Here is a tiny trained network, its code and every weight. The questions are about switching its units off for an input and a target symbol, where a switched-off unit gives its printed mean instead of its output.

import numpy as np


def w(rows, s, z=0):
    codes = np.array(rows[::2]) - 128.0
    scale = np.full(codes.shape[1], s)
    scale[-1] = z or s
    return codes * scale


def norm(h):
    return h / np.sqrt((h * h).mean(-1, keepdims=True) + 1e-5)


def f(y):
    return y / 2 * (1 + np.tanh(0.7978845608 * (y + 0.044715 * y**3)))


def softmax(a):
    e = np.exp(a - a.max(-1, keepdims=True))
    return e / e.sum(-1, keepdims=True)


def log_softmax(a):
    a = a - a.max(-1, keepdims=True)
    return a - np.log(np.exp(a).sum(-1, keepdims=True))


def net(x, mask):
    ids = ['αβγδζλμξπστφψ'.index(c) for c in x.split()]
    T = len(ids)
    res = E[ids] + P[:T]
    r = norm(res)
    for j in range(2):
        rows = slice(3 * j, 3 * j + 3)
        q, k, v = (r @ M[0][rows].T for M in (Q, K, V))
        z = softmax(np.where(np.tri(T) > 0, q @ k.T / 3**0.5, -1e9)) @ v
        o = O[0][rows]
        res = res + np.where(mask[j], z, o[:, -1]) @ o[:, :-1]
    y = f(norm(res) @ A[0][:, :-1].T + A[0][:, -1])
    res = res + np.where(mask[2:6], y, B[0][:, -1]) @ B[0][:, :-1]
    return log_softmax(norm(res)[-1] @ U[:, :-1].T + U[:, -1])


Q, K, V, O, A, B = {}, {}, {}, {}, {}, {}
E = w([
[127,117,50],'α',
[51,107,23],'β',
[120,127,73],'γ',
[206,109,71],'δ',
[138,118,85],'ζ',
[1,119,107],'λ',
[192,118,98],'μ',
[166,207,93],'ξ',
[176,161,117],'π',
[110,117,40],'σ',
[93,59,160],'τ',
[177,170,221],'φ',
[206,95,148],'ψ',
],0.016)
P = w([
[11,66,16],'0',
[2,71,60],'1',
[15,78,82],'2',
[22,80,103],'3',
[32,78,110],'4',
[59,78,117],'5',
[60,76,121],'6',
[70,73,130],'7',
[93,69,76],'8',
],0.0021)
Q[0] = w([
[160,228,137],'h1',
[15,244,239],'h1',
[162,126,210],'h1',
[255,27,108],'h2',
[58,140,202],'h2',
[112,95,164],'h2',
],0.0098)
K[0] = w([
[148,218,58],'h1',
[87,105,5],'h1',
[195,46,51],'h1',
[223,209,151],'h2',
[154,73,11],'h2',
[203,88,72],'h2',
],0.011)
V[0] = w([
[61,48,190],'h1',
[45,54,169],'h1',
[110,2,203],'h1',
[205,94,51],'h2',
[176,206,174],'h2',
[221,112,113],'h2',
],0.012)
O[0] = w([
[236,53,138,134],'h1',
[186,3,125,131],'h1',
[101,46,164,173],'h1',
[79,66,167,253],'h2',
[34,127,126,107],'h2',
[188,111,162,205],'h2',
],0.0063,0.0052)
A[0] = w([
[93,4,102,254],'n1',
[131,150,97,135],'n2',
[128,185,185,173],'n3',
[174,150,79,135],'n4',
],0.015,0.0057)
B[0] = w([
[188,243,69,252],'n1',
[95,5,128,143],'n2',
[182,53,255,148],'n3',
[24,75,172,150],'n4',
],0.0071,0.014)
U = w([
[196,5,113,195],'α',
[100,118,106,41],'β',
[127,124,132,41],'γ',
[110,124,105,12],'δ',
[88,198,135,176],'ζ',
[179,170,149,253],'λ',
[76,187,171,172],'μ',
[64,48,64,64],'ξ',
[113,142,88,52],'π',
[40,3,171,102],'σ',
[139,113,244,161],'τ',
[112,145,132,66],'φ',
[166,162,102,158],'ψ',
],0.016,0.0051)

Each question gives the input, a string of symbols that net reads in full, and the target symbol t.
The units are the heads (3 rows each of Q, K, V and O) and the neurons (one row each of A and B). Each row of codes is followed by its name. A weight is (code - 128) times the scale printed after its matrix; where a second scale follows, it is the last column's (O, A, B and U).
mask holds one flag per unit, heads first, then neurons. A switched-off unit (its flag False) gives its mean, the last column of its rows in O or B, instead of its output. The means were averaged over made-up inputs and are rounded, as every weight is.
A unit's drop is (log p(t) with every unit on - log p(t) with that unit switched off) / (log p(t) with every unit on - log p(t) with every unit switched off).
The circuit of an input: a set's keep is (log p(t) with only the set's units on - log p(t) with every unit switched off) / (log p(t) with every unit on - log p(t) with every unit switched off). Starting from all 6 units, units are removed one at a time, each time the one whose removal leaves the highest keep (on an exact tie, the one counted first), for as long as the keep stays at least 0.8.
units of the circuit, in order: the units of the circuit, biggest drop first
top k neurons: the k neurons with the biggest drops, biggest first
which heads matter: for each layer, one digit per head in row order, 1 if its drop is at least 0.15 and else 0, layers parted by /
drop when u is switched off: that unit's drop, to one decimal
input β λ λ ξ δ π δ, target μ: which heads matter	10
input π π ξ, target μ: top 2 neurons	(n1 n3)
input δ σ δ ξ φ δ σ μ, target σ: units of the circuit, in order	(h2 n1 h1 n4)
input δ δ α ζ δ ξ ξ ζ, target ζ: which heads matter	10
input β δ π δ ξ σ δ σ, target ζ: units of the circuit, in order	(h1)
input φ δ φ φ ψ δ, target ξ: top 2 neurons	(n1 n4)
input ψ τ φ λ δ μ π δ, target ξ: top 2 neurons	(n4 n1)
input δ ξ γ, target ζ: which heads matter	10
input δ σ δ, target σ: units of the circuit, in order	(h1 n1 h2)
input φ γ δ γ μ, target σ: top 3 neurons	(n1 n4 n2)
input τ τ α, target α: drop when h1 is switched off	1.0
input α δ δ β γ, target ξ: drop when n2 is switched off	0.4
input β τ μ, target α: drop when h2 is switched off	0.1
